Below is a small trained network, with its code and all its weights. Each question gives an input and a class and asks what happens when units are switched off, that is, made to give their printed mean instead of their output.

import numpy as np


def w(rows, s, z=0):
    codes = np.array(rows[::2]) - 128.0
    scale = np.full(codes.shape[1], s)
    scale[-1] = z or s
    return codes * scale


def f(y):
    return np.maximum(y, 0)


def log_softmax(a):
    a = a - a.max(-1, keepdims=True)
    return a - np.log(np.exp(a).sum(-1, keepdims=True))


def net(x, mask):
    res = np.array(x, float).reshape(1, 2) / 4 @ E
    y = f(res @ A[0][:, :-1].T + A[0][:, -1])
    res = res + np.where(mask, y, B[0][:, -1]) @ B[0][:, :-1]
    return log_softmax(res[-1] @ U[:, :-1].T + U[:, -1])


A, B = {}, {}
E = w([
[125,245,89,130,119,161,102,145,147,125,109,131],'x0',
[113,140,153,119,144,132,36,131,28,116,204,102],'x1',
],0.011)
A[0] = w([
[119,114,133,126,130,129,115,125,121,122,136,131,188],'N1',
[123,187,131,132,133,131,32,130,51,130,160,118,171],'N2',
[134,157,137,117,129,122,93,130,102,121,144,120,166],'N3',
[128,98,128,133,130,119,197,128,191,143,107,121,76],'N4',
[134,65,123,120,128,130,139,120,104,119,143,116,128],'N5',
[126,140,123,123,134,131,169,127,162,119,118,101,192],'N6',
[132,63,126,142,130,123,119,134,103,126,129,133,128],'N7',
[119,152,134,134,131,125,133,125,140,127,147,118,135],'N8',
[125,43,129,124,129,122,123,130,117,137,144,93,128],'N9',
[123,174,125,132,139,121,157,128,158,125,119,105,190],'N10',
[126,149,129,125,119,135,152,126,160,132,120,144,214],'N11',
[128,80,133,128,132,125,106,130,99,127,139,122,240],'N12',
[139,135,128,124,127,130,114,129,117,131,132,119,145],'N13',
[130,252,127,129,135,122,83,131,109,128,135,112,140],'N14',
[128,158,124,116,118,136,122,133,135,128,131,112,135],'N15',
[122,58,148,137,126,129,119,122,105,131,138,153,128],'N16',
[123,158,131,129,126,121,83,121,98,140,147,131,253],'N17',
[124,161,116,145,113,148,111,122,125,131,125,138,140],'N18',
],0.02,0.004)
B[0] = w([
[144,112,120,131,133,111,141,129,140,143,133,105,151],'N1',
[102,122,108,163,76,192,180,101,98,17,156,149,250],'N2',
[141,126,105,156,114,141,147,135,125,79,139,144,178],'N3',
[114,139,109,190,111,168,133,122,114,31,148,144,201],'N4',
[129,137,151,34,159,105,137,113,129,151,119,143,173],'N5',
[138,138,143,186,140,113,133,137,134,103,70,114,167],'N6',
[126,125,145,40,159,108,145,134,106,158,127,151,171],'N7',
[129,119,145,123,134,125,137,135,138,135,130,141,139],'N8',
[120,131,147,4,150,101,160,123,149,168,118,154,186],'N9',
[194,84,122,93,78,136,85,113,114,169,49,97,165],'N10',
[147,123,110,145,128,114,141,154,122,133,39,105,167],'N11',
[129,123,135,120,164,102,149,138,133,163,140,44,182],'N12',
[126,130,120,131,123,140,133,131,134,113,127,127,146],'N13',
[85,165,152,114,159,108,66,131,147,173,157,253,212],'N14',
[122,134,146,98,154,117,141,137,134,138,115,136,149],'N15',
[124,139,163,22,153,114,153,136,153,161,129,142,179],'N16',
[160,132,109,167,119,139,155,139,136,68,91,129,192],'N17',
[131,119,142,100,176,111,145,129,124,148,111,152,155],'N18',
],0.031,0.023)
U = w([
[151,101,86,198,88,160,135,137,109,102,123,49,145],'0',
[81,133,107,147,100,182,136,108,110,88,181,157,12],'1',
[123,142,149,134,151,90,89,141,153,224,123,152,5],'2',
[137,129,119,148,117,144,130,135,129,108,104,156,198],'3',
[117,121,138,109,145,124,162,127,128,121,130,122,239],'4',
[114,114,148,99,149,84,122,126,137,248,162,98,61],'5',
],0.014,0.0026)

Each question gives the input, the list of numbers given to net, and the class t.
The units are the neurons (one row each of A and B). Each row of codes is followed by its name. A weight is (code - 128) times the scale printed after its matrix; where a second scale follows, it is the last column's (A, B and U).
mask holds one flag per neuron, in row order. A switched-off neuron (its flag False) gives its mean, the last column of its row in B, instead of its output. The means were averaged over made-up inputs and are rounded, as every weight is.
A unit's drop is (log p(t) with every unit on - log p(t) with that unit switched off) / (log p(t) with every unit on - log p(t) with every unit switched off).
The circuit of an input: a set's keep is (log p(t) with only the set's units on - log p(t) with every unit switched off) / (log p(t) with every unit on - log p(t) with every unit switched off). Starting from the 12 units with the biggest drops (on a tie, the unit counted first), units are removed one at a time, each time the one whose removal leaves the highest keep (on an exact tie, the one counted first), for as long as the keep stays at least 0.8.
circuit, biggest first: the units of the circuit, biggest drop first
most important unit: the unit with the biggest drop
k most important neurons: the k neurons with the biggest drops, biggest first
drop of u: that unit's drop, to one decimal
input [-4,-3], class 4: circuit, biggest first	(N14)
input [-3,-3], class 4: 2 most important neurons	(N2 N14)
input [7,-1], class 2: 2 most important neurons	(N14 N4)
input [1,-1], class 3: 3 most important neurons	(N14 N2 N12)
input [4,-3], class 2: 2 most important neurons	(N2 N17)
input [-1,-1], class 4: 3 most important neurons	(N2 N14 N17)
input [6,-1], class 2: 3 most important neurons	(N14 N2 N4)
input [-4,-8], class 0: 2 most important neurons	(N14 N4)
input [-6,5], class 5: 2 most important neurons	(N4 N12)
input [8,0], class 3: 3 most important neurons	(N10 N2 N4)
input [-1,2], class 4: 2 most important neurons	(N4 N2)
input [8,-1], class 2: 2 most important neurons	(N14 N4)
input [6,-6], class 3: 2 most important neurons	(N4 N2)
input [5,0], class 3: most important unit	N4
input [5,-6], class 0: drop of N11	0.1
input [6,-3], class 2: drop of N2	0.5
input [-4,4], class 4: drop of N14	0.6
